Below is a small trained network, with its code and all its weights. Each question gives an input and a target symbol and asks what happens when units are switched off, that is, made to give their printed mean instead of their output.

import numpy as np


def w(rows, s, z=0):
    codes = np.array(rows[::2]) - 128.0
    scale = np.full(codes.shape[1], s)
    scale[-1] = z or s
    return codes * scale


def norm(h):
    return h / np.sqrt((h * h).mean(-1, keepdims=True) + 1e-5)


def f(y):
    return np.maximum(y, 0)


def softmax(a):
    e = np.exp(a - a.max(-1, keepdims=True))
    return e / e.sum(-1, keepdims=True)


def log_softmax(a):
    a = a - a.max(-1, keepdims=True)
    return a - np.log(np.exp(a).sum(-1, keepdims=True))


def net(x, mask):
    ids = ['βγδεζθλξπτφω'.index(c) for c in x.split()]
    T = len(ids)
    res = E[ids] + P[:T]
    u = 0
    for l in range(3):
        r = norm(res)
        for j in range(2):
            rows = slice(2 * j, 2 * j + 2)
            q, k, v = (r @ M[l][rows].T for M in (Q, K, V))
            z = softmax(np.where(np.tri(T) > 0, q @ k.T / 2**0.5, -1e9)) @ v
            o = O[l][rows]
            res = res + np.where(mask[u + j], z, o[:, -1]) @ o[:, :-1]
        u += 2
        y = f(norm(res) @ A[l][:, :-1].T + A[l][:, -1])
        res = res + np.where(mask[u : u + 4], y, B[l][:, -1]) @ B[l][:, :-1]
        u += 4
    return log_softmax(norm(res)[-1] @ U[:, :-1].T + U[:, -1])


Q, K, V, O, A, B = {}, {}, {}, {}, {}, {}
E = w([
[191,66,88,154,109,168,97,98,136],'β',
[97,95,97,134,92,70,91,121,175],'γ',
[139,135,85,120,255,84,194,134,166],'δ',
[100,138,87,144,102,162,175,143,114],'ε',
[118,131,154,122,85,111,174,151,100],'ζ',
[130,157,81,121,107,130,123,57,149],'θ',
[101,137,25,125,43,141,183,120,133],'λ',
[155,129,120,153,119,104,115,152,111],'ξ',
[80,119,123,146,147,154,156,106,93],'π',
[109,147,107,169,138,104,90,112,124],'τ',
[93,131,100,156,189,134,121,68,139],'φ',
[120,217,164,186,209,132,118,118,146],'ω',
],0.017)
P = w([
[9,56,238,101,151,112,91,136,148],'0',
[198,240,162,179,194,55,127,128,43],'1',
[222,178,197,116,107,3,118,208,59],'2',
[196,170,122,97,155,137,156,152,110],'3',
[200,177,118,114,154,106,178,185,103],'4',
[194,186,129,115,148,124,103,130,156],'5',
[167,155,173,116,192,123,135,152,131],'6',
],0.0057)
Q[0] = w([
[111,188,169,208,93,1,85,177,102],'L0H0',
[136,137,72,139,159,120,169,100,116],'L0H0',
[88,188,195,141,115,49,98,164,174],'L0H1',
[147,37,148,91,124,232,102,82,121],'L0H1',
],0.0068)
K[0] = w([
[3,23,208,69,94,148,68,125,161],'L0H0',
[185,100,145,111,159,81,174,150,162],'L0H0',
[64,59,156,208,156,168,114,121,196],'L0H1',
[150,243,85,101,134,145,112,130,93],'L0H1',
],0.007)
V[0] = w([
[59,135,113,134,110,129,148,222,107],'L0H0',
[85,182,141,94,106,143,160,1,175],'L0H0',
[113,188,143,82,127,96,153,122,117],'L0H1',
[166,105,130,101,100,88,167,88,85],'L0H1',
],0.0062)
O[0] = w([
[126,168,127,70,139,82,80,131,91,80],'L0H0',
[82,158,191,167,59,68,100,156,254,121],'L0H0',
[111,79,174,65,184,183,63,149,201,2],'L0H1',
[76,54,163,234,169,99,151,74,155,230],'L0H1',
],0.0073,0.00097)
A[0] = w([
[95,89,61,203,130,77,75,110,144,252],'L0N0',
[182,11,121,162,76,111,106,37,112,124],'L0N1',
[84,138,104,200,101,253,36,143,148,194],'L0N2',
[134,212,219,241,169,150,212,58,71,144],'L0N3',
],0.0043,0.0014)
B[0] = w([
[169,212,137,159,76,143,168,172,94,229],'L0N0',
[210,2,39,197,171,101,142,39,11,207],'L0N1',
[101,94,99,172,100,60,169,125,110,177],'L0N2',
[206,86,45,121,31,91,103,163,132,252],'L0N3',
],0.0062,0.0042)
Q[1] = w([
[34,255,208,122,70,56,108,216,68],'L1H0',
[165,138,193,129,24,144,35,148,97],'L1H0',
[152,209,91,89,103,53,70,243,100],'L1H1',
[143,177,50,94,148,106,230,120,157],'L1H1',
],0.0048)
K[1] = w([
[7,182,216,80,96,103,11,144,93],'L1H0',
[47,108,228,169,72,174,92,49,156],'L1H0',
[1,51,222,122,160,132,84,111,150],'L1H1',
[175,140,63,119,158,96,32,153,131],'L1H1',
],0.0054)
V[1] = w([
[37,180,93,132,69,100,64,124,51],'L1H0',
[119,72,163,219,100,70,83,79,60],'L1H0',
[111,66,225,70,175,237,174,190,133],'L1H1',
[161,254,106,207,172,169,99,84,79],'L1H1',
],0.0057)
O[1] = w([
[211,44,149,88,193,173,14,110,194,167],'L1H0',
[220,166,125,214,155,202,187,78,111,198],'L1H0',
[98,133,206,145,111,80,107,65,132,3],'L1H1',
[90,51,142,141,122,214,89,253,51,147],'L1H1',
],0.0066,0.0077)
A[1] = w([
[151,57,180,141,52,104,191,147,128,224],'L1N0',
[60,77,55,114,213,226,155,162,131,100],'L1N1',
[171,109,103,211,117,68,71,126,188,73],'L1N2',
[103,252,27,196,254,28,85,169,101,248],'L1N3',
],0.0043,0.0018)
B[1] = w([
[253,176,90,231,151,75,126,76,139,182],'L1N0',
[81,56,140,127,28,174,97,73,151,200],'L1N1',
[175,59,158,111,233,228,187,156,82,193],'L1N2',
[100,60,169,70,60,89,226,145,112,253],'L1N3',
],0.0064,0.005)
Q[2] = w([
[1,201,63,199,148,207,160,73,110],'L2H0',
[181,232,153,104,89,51,76,189,196],'L2H0',
[179,119,140,26,108,24,188,140,98],'L2H1',
[255,143,212,173,113,69,95,181,242],'L2H1',
],0.0042)
K[2] = w([
[222,84,131,105,101,141,195,133,8],'L2H0',
[109,64,174,156,174,110,1,62,122],'L2H0',
[51,114,216,69,131,90,126,157,119],'L2H1',
[53,105,190,150,125,129,36,59,163],'L2H1',
],0.0062)
V[2] = w([
[180,83,155,159,156,135,127,58,86],'L2H0',
[147,136,2,123,58,71,146,107,132],'L2H0',
[221,202,179,177,13,117,25,142,125],'L2H1',
[99,109,72,192,183,195,163,144,201],'L2H1',
],0.0065)
O[2] = w([
[115,127,195,76,152,167,133,26,111,194],'L2H0',
[57,15,93,127,253,137,111,113,207,254],'L2H0',
[67,231,112,192,183,200,56,77,148,135],'L2H1',
[202,95,139,98,92,185,174,177,155,178],'L2H1',
],0.0072,0.0052)
A[2] = w([
[25,82,44,151,102,232,204,180,156,250],'L2N0',
[253,104,72,20,189,76,160,159,25,253],'L2N1',
[122,85,108,210,142,75,150,91,98,77],'L2N2',
[108,159,102,207,155,78,119,44,100,92],'L2N3',
],0.005,0.0023)
B[2] = w([
[187,99,227,157,143,70,47,88,96,239],'L2N0',
[2,174,105,103,117,156,133,104,147,255],'L2N1',
[172,132,108,142,135,92,132,114,85,164],'L2N2',
[116,139,109,234,202,51,104,168,153,149],'L2N3',
],0.0083,0.0087)
U = w([
[194,121,67,230,172,113,208,122,44,31],'β',
[127,116,84,49,154,198,181,58,236,38],'γ',
[79,83,109,92,124,21,218,147,123,182],'δ',
[90,152,94,56,158,88,5,118,140,218],'ε',
[111,142,203,170,207,31,85,26,134,151],'ζ',
[154,128,211,250,117,129,147,156,247,129],'θ',
[138,61,83,123,236,78,81,181,240,46],'λ',
[2,125,119,79,159,187,122,82,35,79],'ξ',
[200,145,238,62,94,148,131,38,130,149],'π',
[161,142,131,92,132,248,47,177,131,144],'τ',
[213,86,181,91,43,155,188,174,145,100],'φ',
[129,166,131,193,69,100,53,208,87,250],'ω',
],0.0068,0.0015)

Each question gives the input, a string of symbols that net reads in full, and the target symbol t.
The units are the heads (2 rows each of Q, K, V and O) and the neurons (one row each of A and B). Each row of codes is followed by its name. A weight is (code - 128) times the scale printed after its matrix; where a second scale follows, it is the last column's (O, A, B and U).
mask holds one flag per unit, layer by layer, with each layer's heads first. A switched-off unit (its flag False) gives its mean, the last column of its rows in O or B, instead of its output. The means were averaged over made-up inputs and are rounded, as every weight is.
A unit's drop is (log p(t) with every unit on - log p(t) with that unit switched off) / (log p(t) with every unit on - log p(t) with every unit switched off).
The circuit of an input: a set's keep is (log p(t) with only the set's units on - log p(t) with every unit switched off) / (log p(t) with every unit on - log p(t) with every unit switched off). Starting from the 12 units with the biggest drops (on a tie, the unit counted first), units are removed one at a time, each time the one whose removal leaves the highest keep (on an exact tie, the one counted first), for as long as the keep stays at least 0.8.
circuit, biggest first: the units of the circuit, biggest drop first
k most important neurons: the k neurons with the biggest drops, biggest first
which heads matter: for each layer, one digit per head in row order, 1 if its drop is at least 0.15 and else 0, layers parted by /
drop of u: that unit's drop, to one decimal
input φ ξ ξ τ γ γ, target φ: circuit, biggest first -> L0H0; L2H1; L2H0; L1N2
input θ β λ, target θ: circuit, biggest first -> L0H0; L2H1
input β λ γ θ λ λ π, target λ: which heads matter -> 00 / 00 / 10
input ζ β β ε ζ, target ζ: circuit, biggest first -> L1H1; L2H1; L0H0
input ω λ θ π, target λ: which heads matter -> 11 / 10 / 10
input ω θ ζ λ θ β ξ, target ω: circuit, biggest first -> L2H0; L0H1; L1H0; L0N1
input δ ε θ β ξ, target δ: which heads matter -> 00 / 10 / 00
input ω ε ξ ω, target ω: circuit, biggest first -> L2H0; L0H1; L1H0
input ξ β ζ θ ξ, target ξ: circuit, biggest first -> L0H0; L2N1
input ω ζ ω θ θ ζ, target ω: circuit, biggest first -> L2H0; L0H1; L1H0; L2H1
input θ γ ξ β δ ζ π, target δ: circuit, biggest first -> L1H0; L0H0; L2H1
input π β ω, target π: which heads matter -> 00 / 11 / 10
input ε θ γ β β φ, target β: 2 most important neurons -> L0N3; L0N0
input β λ δ, target δ: circuit, biggest first -> L1N3; L1H0
input γ δ τ ζ π γ ω, target γ: most important neuron -> L0N3
input β β ζ ω, target β: circuit, biggest first -> L0H1; L0N3
input φ τ τ δ δ π, target δ: circuit, biggest first -> L1H0; L2H1
input λ β ζ, target λ: circuit, biggest first -> L2H0; L1H0; L0H0
input τ τ ε ξ, target τ: which heads matter -> 00 / 10 / 00
input λ ξ ω, target λ: 2 most important neurons -> L1N3; L0N3
input ζ ξ δ ζ, target ζ: which heads matter -> 00 / 01 / 01
input ξ θ ζ, target ξ: most important neuron -> L2N1
input π λ γ ζ, target π: circuit, biggest first -> L1H0; L2H0; L1H1; L0N1
input ω β β θ ω, target ω: which heads matter -> 01 / 11 / 10
input δ τ ξ, target δ: 2 most important neurons -> L2N1; L2N0
input τ β τ ω β γ, target τ: drop of L2H0 -> 0.1
input ξ β π, target ξ: drop of L2N1 -> 0.2
input ξ λ δ ω β τ ζ, target ξ: drop of L2N1 -> 0.3
input τ θ β λ β ζ, target τ: drop of L1H1 -> 0.1
input ζ π ξ φ β τ, target ζ: most important neuron -> L2N3
